Here is a tiny trained network, its code and every weight. The questions are about switching its units off for an input and a class, where a switched-off unit gives its printed mean instead of its output.

import numpy as np


def w(rows, s, z=0):
    codes = np.array(rows[::2]) - 128.0
    scale = np.full(codes.shape[1], s)
    scale[-1] = z or s
    return codes * scale


def f(y):
    return np.maximum(y, 0)


def log_softmax(a):
    a = a - a.max(-1, keepdims=True)
    return a - np.log(np.exp(a).sum(-1, keepdims=True))


def net(x, mask):
    res = np.array(x, float).reshape(1, 7) / 4 @ E
    y = f(res @ A[0][:, :-1].T + A[0][:, -1])
    res = res + np.where(mask, y, B[0][:, -1]) @ B[0][:, :-1]
    return log_softmax(res[-1] @ U[:, :-1].T + U[:, -1])


A, B = {}, {}
E = w([
[63,124,44,86,124,254,148,151,216,98,88],'x0',
[128,191,171,58,214,135,181,218,153,162,226],'x1',
[139,132,117,115,127,145,117,112,115,119,159],'x2',
[142,115,113,134,136,131,130,114,138,139,151],'x3',
[206,182,204,56,146,160,13,72,218,173,66],'x4',
[36,252,130,178,48,86,142,77,189,152,188],'x5',
[133,121,124,135,132,131,125,127,134,133,138],'x6',
],0.0082)
A[0] = w([
[64,226,112,168,80,112,140,41,174,160,187,94],'n0',
[211,24,104,60,170,145,121,174,64,112,78,109],'n1',
[165,122,155,162,108,103,124,68,89,116,131,67],'n2',
[178,66,116,126,199,159,132,146,80,113,107,95],'n3',
[156,125,187,167,131,50,114,103,47,129,150,43],'n4',
[79,219,134,135,58,55,143,55,164,158,175,75],'n5',
[139,139,190,145,159,71,109,107,79,120,141,36],'n6',
[166,203,180,138,192,86,132,193,85,153,175,130],'n7',
[117,179,178,57,202,139,174,229,176,148,213,81],'n8',
[165,152,167,75,125,129,66,96,179,168,81,136],'n9',
[77,122,51,177,103,82,207,170,50,111,172,147],'n10',
[163,144,165,131,144,23,112,100,52,175,132,41],'n11',
[134,154,144,81,164,109,154,165,142,151,171,79],'n12',
[140,151,132,127,171,134,69,76,171,120,126,127],'n13',
[191,129,214,166,122,37,120,102,51,172,171,73],'n14',
[121,184,166,69,197,137,179,242,157,166,192,44],'n15',
[177,175,179,60,144,147,78,65,200,170,66,134],'n16',
[64,138,19,92,134,254,152,160,231,118,82,4],'n17',
[143,113,111,167,94,97,77,74,101,103,83,28],'n18',
[138,102,121,185,94,108,112,39,95,132,59,113],'n19',
[163,139,188,83,129,76,103,86,162,126,106,110],'n20',
[60,75,61,165,118,97,209,200,42,75,164,123],'n21',
[146,64,87,176,50,110,71,69,116,57,68,70],'n22',
[162,168,197,95,136,143,40,101,193,177,92,129],'n23',
[165,57,159,99,170,130,123,147,67,154,116,83],'n24',
[88,119,73,96,103,212,161,103,192,66,97,3],'n25',
[201,35,127,88,187,148,115,168,85,113,85,107],'n26',
[117,104,97,175,56,139,105,32,107,130,73,75],'n27',
[70,195,118,165,74,93,118,103,189,157,175,79],'n28',
],0.007,0.0023)
B[0] = w([
[85,218,194,122,197,92,129,135,99,51,119,210],'n0',
[100,194,202,134,202,81,133,131,151,51,118,232],'n1',
[125,120,98,83,111,96,92,166,172,135,97,161],'n2',
[89,173,171,152,172,98,121,158,121,88,131,194],'n3',
[156,142,51,95,69,140,79,190,190,156,127,183],'n4',
[89,187,206,143,182,75,111,150,146,39,120,202],'n5',
[130,112,100,103,102,118,117,173,165,133,138,164],'n6',
[98,94,63,88,124,100,91,67,137,167,97,195],'n7',
[65,74,75,93,154,106,127,35,76,176,84,226],'n8',
[170,121,167,179,92,162,191,121,84,172,169,203],'n9',
[204,109,136,188,88,201,206,147,70,142,161,235],'n10',
[144,123,85,103,83,130,88,193,183,118,133,184],'n11',
[115,106,98,118,131,126,111,78,98,128,100,173],'n12',
[132,109,128,167,95,128,155,145,94,126,138,170],'n13',
[138,129,55,99,75,147,61,231,228,130,132,201],'n14',
[72,61,88,91,139,97,119,37,83,179,94,219],'n15',
[207,109,149,182,88,222,202,120,85,154,179,223],'n16',
[174,145,67,68,64,109,48,253,235,140,116,226],'n17',
[85,99,101,109,170,113,115,99,114,177,120,178],'n18',
[122,100,99,93,132,114,135,75,113,159,83,196],'n19',
[159,108,134,141,84,166,144,143,122,157,166,176],'n20',
[191,97,177,190,79,222,197,137,53,176,196,247],'n21',
[72,68,83,97,164,121,115,38,84,164,97,214],'n22',
[173,114,176,187,96,190,179,116,82,164,166,214],'n23',
[134,173,167,132,159,90,133,147,149,69,110,188],'n24',
[145,112,82,83,89,122,102,185,196,126,125,190],'n25',
[62,190,213,164,196,78,109,135,112,56,114,220],'n26',
[81,80,105,94,172,95,113,40,90,150,109,198],'n27',
[117,196,179,142,207,99,149,121,136,65,121,194],'n28',
],0.0071,0.012)
U = w([
[185,118,163,207,95,190,176,116,95,167,178,124],'0',
[84,204,209,138,191,73,109,126,143,44,108,97],'1',
[71,79,61,74,149,98,101,7,113,184,81,53],'2',
[149,139,59,81,81,121,67,213,216,142,121,248],'3',
],0.011,0.0014)

Each question gives the input, the list of numbers given to net, and the class t.
The units are the neurons (one row each of A and B). Each row of codes is followed by its name. A weight is (code - 128) times the scale printed after its matrix; where a second scale follows, it is the last column's (A, B and U).
mask holds one flag per neuron, in row order. A switched-off neuron (its flag False) gives its mean, the last column of its row in B, instead of its output. The means were averaged over made-up inputs and are rounded, as every weight is.
A unit's drop is (log p(t) with every unit on - log p(t) with that unit switched off) / (log p(t) with every unit on - log p(t) with every unit switched off).
The circuit of an input: a set's keep is (log p(t) with only the set's units on - log p(t) with every unit switched off) / (log p(t) with every unit on - log p(t) with every unit switched off). Starting from the 12 units with the biggest drops (on a tie, the unit counted first), units are removed one at a time, each time the one whose removal leaves the highest keep (on an exact tie, the one counted first), for as long as the keep stays at least 0.8.
circuit, biggest first: the units of the circuit, biggest drop first
unit that matters most: the unit with the biggest drop
top k neurons: the k neurons with the biggest drops, biggest first
drop of u: that unit's drop, to one decimal
input [-4,-8,0,4,1,8,-2], class 1: top 2 neurons => (n5, n0)
input [6,0,-1,6,2,7,4], class 1: circuit, biggest first => (n0)
input [0,6,0,-2,-3,5,-8], class 2: top 4 neurons => (n8, n15, n1, n26)
input [2,1,7,7,0,0,-5], class 3: circuit, biggest first => (n22, n21, n26)
input [-5,4,4,-5,-1,-4,6], class 3: circuit, biggest first => (n14, n4)
input [-6,1,0,-2,6,0,-7], class 0: top 2 neurons => (n23, n16)
input [-6,-6,0,-6,-3,8,2], class 1: top 2 neurons => (n5, n0)
input [-2,8,-6,6,8,-1,2], class 0: top 2 neurons => (n16, n23)
input [5,-4,5,0,-4,2,-3], class 3: top 3 neurons => (n17, n25, n16)
input [8,-4,4,4,-7,8,8], class 1: top 2 neurons => (n0, n28)
input [7,1,-5,-2,-6,2,0], class 3: top 2 neurons => (n17, n25)
input [1,2,-6,1,1,1,1], class 2: top 3 neurons => (n21, n10, n1)
input [4,-2,-6,-3,3,-2,-6], class 3: top 3 neurons => (n21, n17, n10)
input [5,5,8,-8,0,-5,-1], class 1: circuit, biggest first => (n1)
input [0,7,0,8,7,-8,-3], class 1: top 2 neurons => (n26, n1)
input [-4,3,-6,4,-6,-7,7], class 1: top 2 neurons => (n1, n26)
input [-2,-6,5,-5,-5,-2,6], class 2: drop of n16 => 1.5
input [2,-4,-5,-4,4,-2,-8], class 0: drop of n8 => 0.6
input [-8,8,-3,2,8,-8,-8], class 0: drop of n13 => 0.2
input [-8,-1,-3,-8,-7,7,-4], class 3: unit that matters most => n14
